Below are the code and all the weights of a small trained network. Each question names an input and a target symbol and asks about switching units off, where a switched-off unit gives its printed mean instead of its output.

import numpy as np


def w(rows, s, z=0):
    codes = np.array(rows[::2]) - 128.0
    scale = np.full(codes.shape[1], s)
    scale[-1] = z or s
    return codes * scale


def norm(h):
    return h / np.sqrt((h * h).mean(-1, keepdims=True) + 1e-5)


def f(y):
    return y / 2 * (1 + np.tanh(0.7978845608 * (y + 0.044715 * y**3)))


def softmax(a):
    e = np.exp(a - a.max(-1, keepdims=True))
    return e / e.sum(-1, keepdims=True)


def log_softmax(a):
    a = a - a.max(-1, keepdims=True)
    return a - np.log(np.exp(a).sum(-1, keepdims=True))


def net(x, mask):
    ids = ['Γαδεηξπτ'.index(c) for c in x.split()]
    T = len(ids)
    res = E[ids] + P[:T]
    u = 0
    for l in range(3):
        r = norm(res)
        for j in range(2):
            rows = slice(2 * j, 2 * j + 2)
            q, k, v = (r @ M[l][rows].T for M in (Q, K, V))
            z = softmax(np.where(np.tri(T) > 0, q @ k.T / 2**0.5, -1e9)) @ v
            o = O[l][rows]
            res = res + np.where(mask[u + j], z, o[:, -1]) @ o[:, :-1]
        u += 2
        y = f(norm(res) @ A[l][:, :-1].T + A[l][:, -1])
        res = res + np.where(mask[u : u + 8], y, B[l][:, -1]) @ B[l][:, :-1]
        u += 8
    return log_softmax(norm(res)[-1] @ U[:, :-1].T + U[:, -1])


Q, K, V, O, A, B = {}, {}, {}, {}, {}, {}
E = w([
[127,88,123,135,105,189,167,150],'Γ',
[88,135,158,116,122,165,140,166],'α',
[163,157,56,193,87,154,138,113],'δ',
[199,15,144,127,106,156,204,157],'ε',
[132,130,180,168,245,89,116,70],'η',
[22,67,221,52,161,113,139,185],'ξ',
[123,3,136,79,192,159,154,171],'π',
[144,127,117,189,129,210,162,133],'τ',
],0.014)
P = w([
[126,168,133,128,94,130,126,133],'0',
[70,200,133,130,166,167,86,8],'1',
[113,125,130,159,149,96,129,167],'2',
[80,152,110,113,155,157,115,40],'3',
[112,132,132,160,125,107,127,159],'4',
[97,129,102,111,138,151,137,56],'5',
[115,114,125,149,140,104,123,159],'6',
[94,124,108,97,134,145,144,75],'7',
[105,126,132,155,117,104,121,153],'8',
[102,125,110,93,131,157,156,95],'9',
[120,108,120,150,136,107,122,151],'10',
[102,119,114,84,130,137,165,94],'11',
[108,136,126,168,136,96,110,131],'12',
[97,133,133,68,121,123,175,92],'13',
],0.014)
Q[0] = w([
[199,126,156,215,230,102,104,89],'0.h0',
[254,52,78,97,39,165,125,113],'0.h0',
[219,224,123,204,82,104,156,141],'0.h1',
[159,34,101,168,20,46,93,164],'0.h1',
],0.0051)
K[0] = w([
[172,149,176,134,183,135,92,126],'0.h0',
[120,111,129,134,127,194,169,80],'0.h0',
[115,151,2,142,106,135,99,122],'0.h1',
[204,98,135,68,27,108,131,196],'0.h1',
],0.0073)
V[0] = w([
[123,116,193,130,170,95,152,50],'0.h0',
[59,130,57,132,101,77,84,67],'0.h0',
[178,114,177,68,4,40,134,201],'0.h1',
[151,122,254,45,139,124,85,161],'0.h1',
],0.0057)
O[0] = w([
[115,191,183,248,55,152,250,166,160],'0.h0',
[130,219,1,183,105,112,60,129,94],'0.h0',
[199,203,114,189,146,95,135,122,2],'0.h1',
[163,156,78,211,72,192,153,60,73],'0.h1',
],0.007,0.0047)
A[0] = w([
[131,152,254,98,139,91,206,103,148],'0.n0',
[108,75,188,156,116,149,162,203,187],'0.n1',
[75,137,80,110,168,81,138,161,113],'0.n2',
[207,213,110,118,131,115,156,102,77],'0.n3',
[189,105,126,186,85,80,104,181,254],'0.n4',
[170,165,94,37,119,111,112,137,130],'0.n5',
[66,82,87,48,123,168,177,46,125],'0.n6',
[148,173,180,157,108,132,140,92,37],'0.n7',
],0.008,0.0029)
B[0] = w([
[164,96,30,94,134,175,129,208,197],'0.n0',
[110,232,123,154,153,2,72,121,255],'0.n1',
[208,115,136,181,81,65,125,217,148],'0.n2',
[117,117,86,186,129,70,100,98,118],'0.n3',
[72,108,178,113,224,172,146,116,163],'0.n4',
[151,200,136,172,131,155,119,200,124],'0.n5',
[91,144,153,191,85,171,191,68,247],'0.n6',
[107,206,87,106,112,76,61,201,119],'0.n7',
],0.007,0.0095)
Q[1] = w([
[255,16,200,105,103,172,126,78],'1.h0',
[197,162,231,57,215,107,175,97],'1.h0',
[88,112,104,215,77,99,75,164],'1.h1',
[79,92,238,118,251,51,122,191],'1.h1',
],0.0059)
K[1] = w([
[127,21,167,137,229,174,194,80],'1.h0',
[127,183,1,50,166,154,187,111],'1.h0',
[83,187,67,114,136,153,109,156],'1.h1',
[229,157,158,40,125,197,97,148],'1.h1',
],0.0071)
V[1] = w([
[123,121,157,38,142,187,142,127],'1.h0',
[17,94,83,172,176,176,171,95],'1.h0',
[120,141,224,51,107,158,254,41],'1.h1',
[62,49,95,115,127,64,100,57],'1.h1',
],0.0061)
O[1] = w([
[127,134,149,91,56,111,71,72,85],'1.h0',
[92,232,230,156,193,170,31,113,252],'1.h0',
[116,177,1,190,54,148,95,184,188],'1.h1',
[9,94,173,146,179,141,234,165,48],'1.h1',
],0.0066,0.0032)
A[1] = w([
[124,1,146,68,187,175,111,122,111],'1.n0',
[165,174,99,122,95,89,94,105,47],'1.n1',
[114,129,93,213,72,151,192,175,115],'1.n2',
[131,172,163,149,172,111,54,60,124],'1.n3',
[172,177,133,121,120,54,138,169,75],'1.n4',
[93,184,137,116,117,105,124,129,142],'1.n5',
[140,105,124,175,114,144,180,165,113],'1.n6',
[86,99,94,158,90,59,93,85,250],'1.n7',
],0.0092,0.0025)
B[1] = w([
[99,190,157,161,99,155,82,129,163],'1.n0',
[157,111,141,66,137,192,196,223,131],'1.n1',
[117,75,148,20,202,87,83,160,253],'1.n2',
[138,110,119,78,46,87,133,187,189],'1.n3',
[99,130,140,149,134,170,138,96,218],'1.n4',
[164,57,88,139,137,168,107,68,180],'1.n5',
[98,141,156,112,137,55,105,196,168],'1.n6',
[254,143,183,152,182,201,172,151,186],'1.n7',
],0.0077,0.0048)
Q[2] = w([
[17,137,176,57,146,215,226,57],'2.h0',
[144,112,194,135,183,25,43,236],'2.h0',
[103,71,144,111,114,254,205,143],'2.h1',
[71,102,88,95,127,114,168,34],'2.h1',
],0.0085)
K[2] = w([
[17,114,181,130,144,121,215,138],'2.h0',
[243,149,102,2,101,144,47,224],'2.h0',
[75,27,156,134,128,142,162,94],'2.h1',
[35,151,193,248,177,99,77,147],'2.h1',
],0.0085)
V[2] = w([
[163,199,167,141,155,97,133,128],'2.h0',
[105,131,95,134,254,70,149,172],'2.h0',
[110,154,201,150,108,120,54,95],'2.h1',
[116,195,125,112,136,208,181,164],'2.h1',
],0.0086)
O[2] = w([
[154,224,55,31,148,99,155,58,106],'2.h0',
[133,5,43,135,152,82,122,185,102],'2.h0',
[104,206,125,96,255,179,30,125,139],'2.h1',
[137,84,83,176,169,216,186,34,253],'2.h1',
],0.0085,0.0043)
A[2] = w([
[145,100,76,88,131,96,180,186,194],'2.n0',
[80,96,138,172,98,172,148,68,130],'2.n1',
[141,125,167,65,88,141,184,82,110],'2.n2',
[142,152,116,120,92,166,98,79,125],'2.n3',
[78,136,179,110,204,80,106,108,149],'2.n4',
[131,127,149,12,119,57,73,161,3],'2.n5',
[170,166,144,154,66,116,139,112,90],'2.n6',
[129,83,112,131,7,57,149,150,42],'2.n7',
],0.011,0.0033)
B[2] = w([
[106,161,160,121,112,134,91,112,218],'2.n0',
[120,150,137,124,120,191,154,135,253],'2.n1',
[86,100,166,151,178,75,79,91,138],'2.n2',
[114,160,144,116,185,96,116,199,149],'2.n3',
[137,111,83,152,93,134,133,135,254],'2.n4',
[119,184,174,140,177,142,211,247,181],'2.n5',
[179,64,118,88,156,99,83,135,137],'2.n6',
[113,172,86,137,75,81,132,112,168],'2.n7',
],0.012,0.0076)
U = w([
[254,138,69,139,129,215,90,178,71],'Γ',
[153,95,187,125,192,96,85,71,133],'α',
[112,154,132,79,192,114,209,216,108],'δ',
[120,158,79,165,35,98,116,125,249],'ε',
[127,175,5,93,213,116,132,79,69],'η',
[154,76,82,195,108,218,220,109,124],'ξ',
[86,44,73,188,183,156,59,183,122],'π',
[81,219,169,175,129,203,66,98,204],'τ',
],0.007,0.0019)

Each question gives the input, a string of symbols that net reads in full, and the target symbol t.
The units are the heads (2 rows each of Q, K, V and O) and the neurons (one row each of A and B). Each row of codes is followed by its name. A weight is (code - 128) times the scale printed after its matrix; where a second scale follows, it is the last column's (O, A, B and U).
mask holds one flag per unit, layer by layer, with each layer's heads first. A switched-off unit (its flag False) gives its mean, the last column of its rows in O or B, instead of its output. The means were averaged over made-up inputs and are rounded, as every weight is.
A unit's drop is (log p(t) with every unit on - log p(t) with that unit switched off) / (log p(t) with every unit on - log p(t) with every unit switched off).
The circuit of an input: a set's keep is (log p(t) with only the set's units on - log p(t) with every unit switched off) / (log p(t) with every unit on - log p(t) with every unit switched off). Starting from the 12 units with the biggest drops (on a tie, the unit counted first), units are removed one at a time, each time the one whose removal leaves the highest keep (on an exact tie, the one counted first), for as long as the keep stays at least 0.8.
circuit, biggest first: the units of the circuit, biggest drop first
k most important neurons: the k neurons with the biggest drops, biggest first
top k neurons in layer l: the k neurons of layer l with the biggest drops, biggest first
input ε ε ε α δ ξ δ α ε π, target τ: circuit, biggest first	(1.n0)
input Γ η ε, target Γ: circuit, biggest first	(0.h0 1.h1 0.h1 0.n5)
input δ ξ α, target δ: circuit, biggest first	(0.n6 1.h1 1.h0)
input δ ε ε ε ξ ε τ π τ, target δ: 4 most important neurons	(0.n6 2.n5 0.n1 0.n5)
input ε τ ξ δ π τ α ε ξ δ Γ, target ε: 3 most important neurons	(0.n0 0.n6 2.n7)
input π ε ε ε Γ ε ε δ ε, target π: 3 most important neurons	(0.n4 0.n2 1.n2)
input ε ε Γ, target ε: circuit, biggest first	(2.h1 1.h0 2.n7)
input ε Γ ξ ξ ε π τ η η ε δ η, target π: 3 most important neurons	(0.n0 1.n2 1.n6)
input ξ ε ε η ξ, target ξ: 2 most important neurons	(1.n4 1.n2)
input α ξ η α Γ α ε ε ε ξ π δ α, target α: 2 most important neurons	(0.n6 0.n1)
input Γ τ ε ε ε ξ δ δ ξ ε δ ξ, target π: 2 most important neurons	(0.n0 1.n2)
input η ε δ δ α, target η: 2 most important neurons	(1.n2 0.n0)
input Γ δ Γ ε ξ, target Γ: top 3 neurons in layer 0	(0.n5 0.n2 0.n4)
input ξ ξ π δ δ δ ε α δ, target ξ: 3 most important neurons	(1.n4 1.n2 0.n0)
input ξ π δ τ ε δ ε ξ ε ξ π, target ξ: 2 most important neurons	(1.n2 1.n4)
input τ ε τ ε δ τ ε ε η ε Γ, target τ: top 3 neurons in layer 1	(1.n5 1.n3 1.n2)
input δ τ ε δ ε α ξ ξ δ, target δ: top neuron in layer 0	(0.n6)
input Γ δ ε ξ η ε δ, target Γ: 3 most important neurons	(0.n5 1.n1 1.n7)
input η δ α, target η: 2 most important neurons	(1.n2 1.n4)
input η α α Γ η δ η η ξ ε Γ α Γ, target η: most important neuron	(0.n0)
input α Γ ε τ η δ ξ ε δ η α ε η δ, target π: top 3 neurons in layer 0	(0.n6 0.n1 0.n2)
input η π Γ η π τ ε δ ξ, target η: top 4 neurons in layer 1	(1.n2 1.n4 1.n3 1.n6)
input α ε ε, target α: top 2 neurons in layer 2	(2.n2 2.n6)
input δ η δ ξ ε, target δ: top 2 neurons in layer 0	(0.n6 0.n4)
input η ξ ε δ ε α α ξ Γ Γ ε η, target ξ: top 2 neurons in layer 0	(0.n1 0.n6)
input τ ε τ η π η η ε ε α ξ, target τ: top 2 neurons in layer 0	(0.n4 0.n2)
